Read these off the grid that follows.
1) Report the entry just right of 36.
2) Report the entry directly below 37.
3) Report the entry in the bottom-left corner.
4) Report the last entry of the smallest entry's row.
5) Report the first entry in the row that holds the largest entry.
6) Report the first entry, reading row by row.
7) Report the entry directly above the largest entry.
8) Report the entry just left of -38.
[[-27 -29 -28 -33 -36 -34 -30 -29 -35]
 [-39 -37 -38 -37 -32 -34 -32 -35 -33]
 [-35 -34 -37 -33 -36 -35 -36 -36 -36]
 [ 37  35  35  36  34  32  35  38  34]
 [-32 -35 -32 -37 -40 -33 -32 -31 -36]
 [ 31  33  35  35  28  24   9  32  23]
 [-41 -36 -37 -36 -35 -32 -31 -35 -27]
 [-35 -32 -34 -40 -32 -34 -37 -31 -36]]
1) 34
2) -32
3) -35
4) -27
5) 37
6) -27
7) -36
8) -37

Read these off the array that follows. Rows and columns are numbered from 1.
1) Read off the entry at row 2, column 1.
2) Read off the entry in row 1 and column 2.
3) Read off the entry directly above 5925.
4) Read off the entry at row 3, column 1.
5) Read off the entry directly below 6834.
6) Read off the entry directly below 3430.
7) Read off the entry at row 2, column 3.
8) Read off the bottom-right entry.
4096	4310	3061	3274	3520	3520	7556	6421	8611	4262	7488	5044	5657
4927	4725	3740	4546	4807	4807	6821	6166	7244	5161	6884	5745	5918
3747	1457	2265	5334	2831	2831	7399	6270	6450	8501	7501	7337	7265
4927	4563	3621	3764	4807	4807	7117	6206	7721	5063	6996	5526	5774
3469	3892	2305	3094	3514	3514	7734	6370	8611	4182	7548	5012	5603
3582	1175	2068	5334	2605	2605	6893	6421	6834	8501	7389	7296	7006
3693	1500	2355	5248	2857	2857	7350	6189	6421	8474	7548	7337	7265
4504	4347	3294	3430	3919	3919	7563	6184	8455	4350	7257	5205	5630
4752	4725	3740	4067	4796	4796	6984	6107	7665	5221	6946	5582	5925
3867	3502	2954	4458	3283	3283	7734	6140	7284	6314	7438	6167	6330
3760	2259	2733	5076	2825	2825	7722	6418	6734	7679	7347	6986	6708
1) 4927
2) 4310
3) 5630
4) 3747
5) 6421
6) 4067
7) 3740
8) 6708

Questions about the row below.
1) What is the first entry from the right?
2) What is the entry just left of -31?
3) What is the second entry from the left?
4) What is the first entry from the left?
5) What is the third entry from the right?
6) What is the 2nd entry from the end?
7) What is the entry just right of -16?
[-13 -43  -5 -37 -39 -31 -16  27 -10 -27 -25 -17 -18 -21  -4 -34]
1) -34
2) -39
3) -43
4) -13
5) -21
6) -4
7) 27

M = 253   58  147  108  125  125  158  129   27
The third entry from the end: 158
The 3rd entry from the left is 147
The first entry from the right: 27

Questions about the matrix below.
1) The fifth entry in reading order?
2) The entry just right of -0.010?
3) The fourth entry in reading order?
4) The 1st entry in reading order?
[[-0.058  0.004 -0.042 -0.116 -0.009  0.097 -0.067  0.000 -0.011 -0.176
  -0.073]
 [-0.065  0.030 -0.088  0.024 -0.058  0.091  0.026  0.014  0.062 -0.158
  -0.002]
 [ 0.084  0.098  0.092 -0.009  0.036 -0.043 -0.050 -0.026 -0.018 -0.109
  -0.020]
 [-0.015 -0.039 -0.011 -0.115  0.081 -0.050 -0.033 -0.097 -0.079 -0.121
   0.027]
 [-0.078  0.047 -0.010  0.051 -0.103  0.098  0.082  0.005  0.039 -0.199
  -0.075]
 [ 0.014 -0.057 -0.215 -0.227  0.119  0.025 -0.227 -0.081 -0.105 -0.030
   0.071]
 [ 0.001  0.050  0.075 -0.061  0.063  0.053 -0.097 -0.068 -0.003 -0.221
  -0.032]
 [-0.019  0.047  0.077  0.132 -0.093  0.007 -0.025  0.057  0.061  0.099
  -0.132]
 [-0.078 -0.152 -0.150 -0.098  0.073 -0.132 -0.105 -0.067 -0.195  0.179
   0.120]
 [-0.061 -0.153 -0.128 -0.107  0.045 -0.033 -0.167 -0.063 -0.123  0.098
  -0.002]
 [-0.101 -0.014 -0.121  0.010 -0.040 -0.021 -0.001  0.061 -0.085  0.127
  -0.004]]
1) -0.009
2) 0.051
3) -0.116
4) -0.058

m = [ 13  -9  21  43 -12   7  21  12 -19  19]
Report the entry just left of 7.
Answer: -12
Report the entry just left of 12.
Answer: 21
The entry just left of -12 -> 43
The entry just right of -12: 7

Read these off the row that follows.
1) Find the entry just right of the largest entry.
2) Find the entry just right of the smallest entry.
3) Find the entry just left of -34.
4) Find the entry just left of -39.
[ -6   0  -6  -9  30  36 -34 -13 -39  48  40  17]
1) 40
2) 48
3) 36
4) -13

Questions about the grid below. Indices start at 1.
1) Read off the entry at row 1, column 3.
2) Read off the top-right entry.
3) Read off the entry at row 2, column 1.
4) Read off the entry at row 1, column 1.
5) Read off the bottom-right entry.
[[5 4 3 2 3 5 6 4 6 5 7 5 5 6]
 [5 4 3 2 3 5 6 4 6 5 7 5 5 6]
 [9 6 6 1 3 4 7 5 5 7 7 4 2 3]
 [9 6 6 1 3 4 7 5 5 7 7 4 3 4]
 [7 5 4 1 4 5 7 4 6 7 7 5 4 5]
 [8 5 5 1 4 4 7 4 6 7 7 5 3 4]
 [7 4 3 1 4 5 7 4 6 7 7 5 4 5]
 [7 5 4 1 4 5 7 4 6 7 7 5 4 5]
 [5 4 4 2 3 5 6 4 6 5 7 6 6 6]
 [5 4 3 2 3 5 6 4 6 5 7 5 5 6]]
1) 3
2) 6
3) 5
4) 5
5) 6

[[-6.6, -21.1, 13.7, 2.8, 6.3, -2.7],
 [-27.8, 27.0, 7.8, -2.2, -5.7, -5.3],
 [-16.1, -7.8, 3.9, 4.9, 17.5, 0.7],
 [-6.8, 1.4, 2.1, 26.7, 10.9, -8.5],
 [-16.0, -21.3, 6.2, -0.2, 9.3, -5.9],
 [-11.6, -1.8, 11.1, -13.8, 15.0, -5.1],
 [-1.2, -0.1, 9.2, 14.1, 10.7, -2.4],
 [-7.3, 8.9, 12.3, -11.9, -13.1, 14.7],
 [15.3, 12.9, 9.8, 10.9, -9.7, 12.5],
 [-10.6, -20.0, -3.7, 10.3, -19.7, -23.8],
 [18.9, 4.6, 9.3, -21.1, -11.9, 11.4],
 [6.2, -1.5, 4.8, -1.9, 9.8, 20.7]]
Counting starts at 1.
The entry directly below the smallest entry: -16.1
The entry just right of -13.8 -> 15.0
The entry in the top-right corner is -2.7
The entry in the top-left corner is -6.6
The entry in the bottom-left corner -> 6.2
The maximum: 27.0
Read off the entry at row 1, column 2.
A: -21.1
The entry in row 1 and column 3 -> 13.7
The entry directly below 3.9 -> 2.1
The entry directly below the largest entry: -7.8
Read off the entry just right of the largest entry.
A: 7.8
The bottom-right entry is 20.7
The entry in row 2 and column 1 -> -27.8
The entry just left of 2.1 -> 1.4
The entry just left of -9.7 -> 10.9
Read off the entry just left of -1.9.
A: 4.8
The entry directly above 14.1 -> -13.8
Read off the entry just left of -5.7.
A: -2.2
Read off the entry just right of 4.8.
A: -1.9
The entry just left of 9.2 is -0.1
The entry just left of 6.3: 2.8
Read off the entry just right of 15.0.
A: -5.1
Read off the entry directly above -13.1.
A: 10.7
Read off the entry just right of 12.3.
A: -11.9
